Here is a tiny trained network, its code and every weight. The questions are about switching its units off for an input and a target symbol, where a switched-off unit gives its printed mean instead of its output.

import numpy as np


def w(rows, s, z=0):
    codes = np.array(rows[::2]) - 128.0
    scale = np.full(codes.shape[1], s)
    scale[-1] = z or s
    return codes * scale


def norm(h):
    return h / np.sqrt((h * h).mean(-1, keepdims=True) + 1e-5)


def softmax(a):
    e = np.exp(a - a.max(-1, keepdims=True))
    return e / e.sum(-1, keepdims=True)


def log_softmax(a):
    a = a - a.max(-1, keepdims=True)
    return a - np.log(np.exp(a).sum(-1, keepdims=True))


def net(x, mask):
    ids = ['αβγδζμσφω'.index(c) for c in x.split()]
    T = len(ids)
    res = E[ids] + P[:T]
    u = 0
    for l in range(2):
        r = norm(res)
        for j in range(3):
            rows = slice(2 * j, 2 * j + 2)
            q, k, v = (r @ M[l][rows].T for M in (Q, K, V))
            z = softmax(np.where(np.tri(T) > 0, q @ k.T / 2**0.5, -1e9)) @ v
            o = O[l][rows]
            res = res + np.where(mask[u + j], z, o[:, -1]) @ o[:, :-1]
        u += 3
    return log_softmax(norm(res)[-1] @ U[:, :-1].T + U[:, -1])


Q, K, V, O = {}, {}, {}, {}
E = w([
[191,189,115,59,171,60,108,175],'α',
[207,150,58,144,99,191,112,129],'β',
[142,126,130,85,130,90,143,6],'γ',
[174,190,179,116,119,202,208,153],'δ',
[214,86,149,247,111,87,150,124],'ζ',
[148,76,165,231,177,211,20,77],'μ',
[135,211,115,175,66,104,91,146],'σ',
[114,127,180,132,45,105,40,107],'φ',
[137,181,79,117,140,85,52,104],'ω',
],0.015)
P = w([
[184,163,17,126,254,99,113,121],'0',
[156,141,47,140,199,112,114,154],'1',
[153,134,86,143,193,109,123,150],'2',
[146,105,80,160,169,129,123,151],'3',
[177,121,128,123,170,144,154,139],'4',
[155,115,142,146,158,127,122,122],'5',
[193,132,169,126,153,147,151,118],'6',
[181,83,177,120,144,119,151,98],'7',
[186,78,162,143,116,149,143,99],'8',
[197,94,162,138,93,165,144,102],'9',
[202,123,206,56,112,98,207,59],'10',
],0.0054)
Q[0] = w([
[140,136,121,92,134,104,87,100],'L0H0',
[48,120,180,168,147,74,223,180],'L0H0',
[68,104,126,105,113,127,116,149],'L0H1',
[127,101,119,138,100,162,158,115],'L0H1',
[145,116,244,116,136,164,141,47],'L0H2',
[134,114,137,158,122,90,17,2],'L0H2',
],0.0088)
K[0] = w([
[64,75,174,106,149,115,12,157],'L0H0',
[92,193,72,97,154,137,194,135],'L0H0',
[171,183,80,115,178,90,179,130],'L0H1',
[111,180,131,101,121,84,121,198],'L0H1',
[86,94,254,124,166,224,175,82],'L0H2',
[144,55,154,202,161,160,82,107],'L0H2',
],0.008)
V[0] = w([
[190,127,167,150,180,175,2,63],'L0H0',
[143,87,171,132,40,131,160,132],'L0H0',
[137,168,106,111,116,124,160,61],'L0H1',
[85,129,186,119,116,181,140,132],'L0H1',
[149,138,90,53,65,99,140,142],'L0H2',
[206,156,74,141,75,99,60,133],'L0H2',
],0.0077)
O[0] = w([
[104,122,194,84,169,100,160,83,254],'L0H0',
[163,42,254,105,111,25,138,130,111],'L0H0',
[121,140,59,101,120,186,178,135,144],'L0H1',
[119,102,204,75,52,214,111,53,84],'L0H1',
[89,74,113,128,153,45,123,7,100],'L0H2',
[176,166,205,27,201,93,119,54,217],'L0H2',
],0.0066,0.0098)
Q[1] = w([
[51,94,105,99,43,125,132,186],'L1H0',
[10,97,23,208,23,199,197,236],'L1H0',
[164,212,112,107,194,170,144,83],'L1H1',
[75,100,77,114,81,162,104,140],'L1H1',
[17,76,24,178,102,145,68,180],'L1H2',
[12,55,2,124,68,81,103,131],'L1H2',
],0.009)
K[1] = w([
[104,117,45,57,208,123,101,50],'L1H0',
[86,196,2,88,235,88,118,145],'L1H0',
[120,155,137,139,123,174,236,153],'L1H1',
[71,187,51,151,153,164,102,172],'L1H1',
[135,191,21,97,124,29,183,151],'L1H2',
[113,89,36,55,65,43,126,173],'L1H2',
],0.0071)
V[1] = w([
[37,103,111,46,122,123,64,116],'L1H0',
[87,214,130,120,125,222,160,193],'L1H0',
[126,117,46,113,124,134,57,99],'L1H1',
[183,147,37,100,101,101,79,84],'L1H1',
[96,219,79,199,156,118,99,106],'L1H2',
[171,211,165,77,131,83,254,173],'L1H2',
],0.009)
O[1] = w([
[40,88,212,74,121,132,40,136,2],'L1H0',
[124,142,128,27,106,210,141,149,155],'L1H0',
[147,68,160,161,32,93,62,254,56],'L1H1',
[103,107,155,165,152,186,50,86,144],'L1H1',
[155,103,137,137,6,112,187,137,179],'L1H2',
[10,70,185,117,99,180,181,201,162],'L1H2',
],0.0089,0.0069)
U = w([
[164,51,114,63,144,48,107,224,148],'α',
[79,168,92,122,103,101,71,110,95],'β',
[69,101,155,62,140,189,201,110,180],'γ',
[178,45,155,152,121,92,132,164,2],'δ',
[109,79,254,103,189,64,109,126,212],'ζ',
[136,94,115,219,150,40,206,162,41],'μ',
[182,62,149,157,160,194,57,160,192],'σ',
[150,135,224,141,11,87,115,155,83],'φ',
[109,28,95,113,71,115,110,51,179],'ω',
],0.0071,0.0016)

Each question gives the input, a string of symbols that net reads in full, and the target symbol t.
The units are the heads (2 rows each of Q, K, V and O). Each row of codes is followed by its name. A weight is (code - 128) times the scale printed after its matrix; where a second scale follows, it is the last column's (O and U).
mask holds one flag per head, layer by layer. A switched-off head (its flag False) gives its mean, the last column of its rows in O, instead of its output. The means were averaged over made-up inputs and are rounded, as every weight is.
A unit's drop is (log p(t) with every unit on - log p(t) with that unit switched off) / (log p(t) with every unit on - log p(t) with every unit switched off).
The circuit of an input: a set's keep is (log p(t) with only the set's units on - log p(t) with every unit switched off) / (log p(t) with every unit on - log p(t) with every unit switched off). Starting from all 6 units, units are removed one at a time, each time the one whose removal leaves the highest keep (on an exact tie, the one counted first), for as long as the keep stays at least 0.8.
circuit, biggest first: the units of the circuit, biggest drop first
most important unit: the unit with the biggest drop
heads that matter: for each layer, one digit per head in row order, 1 if its drop is at least 0.15 and else 0, layers parted by /
drop of u: that unit's drop, to one decimal
input γ β β, target σ: circuit, biggest first => [L1H1]
input σ σ ζ φ, target ζ: circuit, biggest first => [L1H2, L0H0]
input φ δ δ φ δ α ζ σ σ β, target μ: heads that matter => 000 / 100
input γ σ φ φ φ σ β β σ φ α, target ζ: heads that matter => 000 / 100
input δ σ δ α, target γ: heads that matter => 000 / 001
input γ σ σ, target φ: circuit, biggest first => [L1H2, L1H1, L0H0]
input σ σ δ δ φ σ β γ, target ζ: heads that matter => 100 / 101
input γ ζ φ ω, target ζ: circuit, biggest first => [L0H0, L1H0]
input σ β σ φ σ σ β γ, target ζ: heads that matter => 000 / 101
input σ φ σ μ ζ ω σ σ ζ δ, target μ: heads that matter => 000 / 100
input ζ φ β, target ζ: heads that matter => 100 / 100
input φ α σ ζ σ δ β σ α, target γ: heads that matter => 000 / 101
input δ δ σ β, target γ: drop of L1H2 => 0.4
input φ σ σ α ω φ σ β, target ζ: most important unit => L1H0
input γ φ ω σ α γ α, target ζ: drop of L1H0 => 0.5
input σ δ φ ζ φ σ, target ζ: drop of L0H0 => 0.3
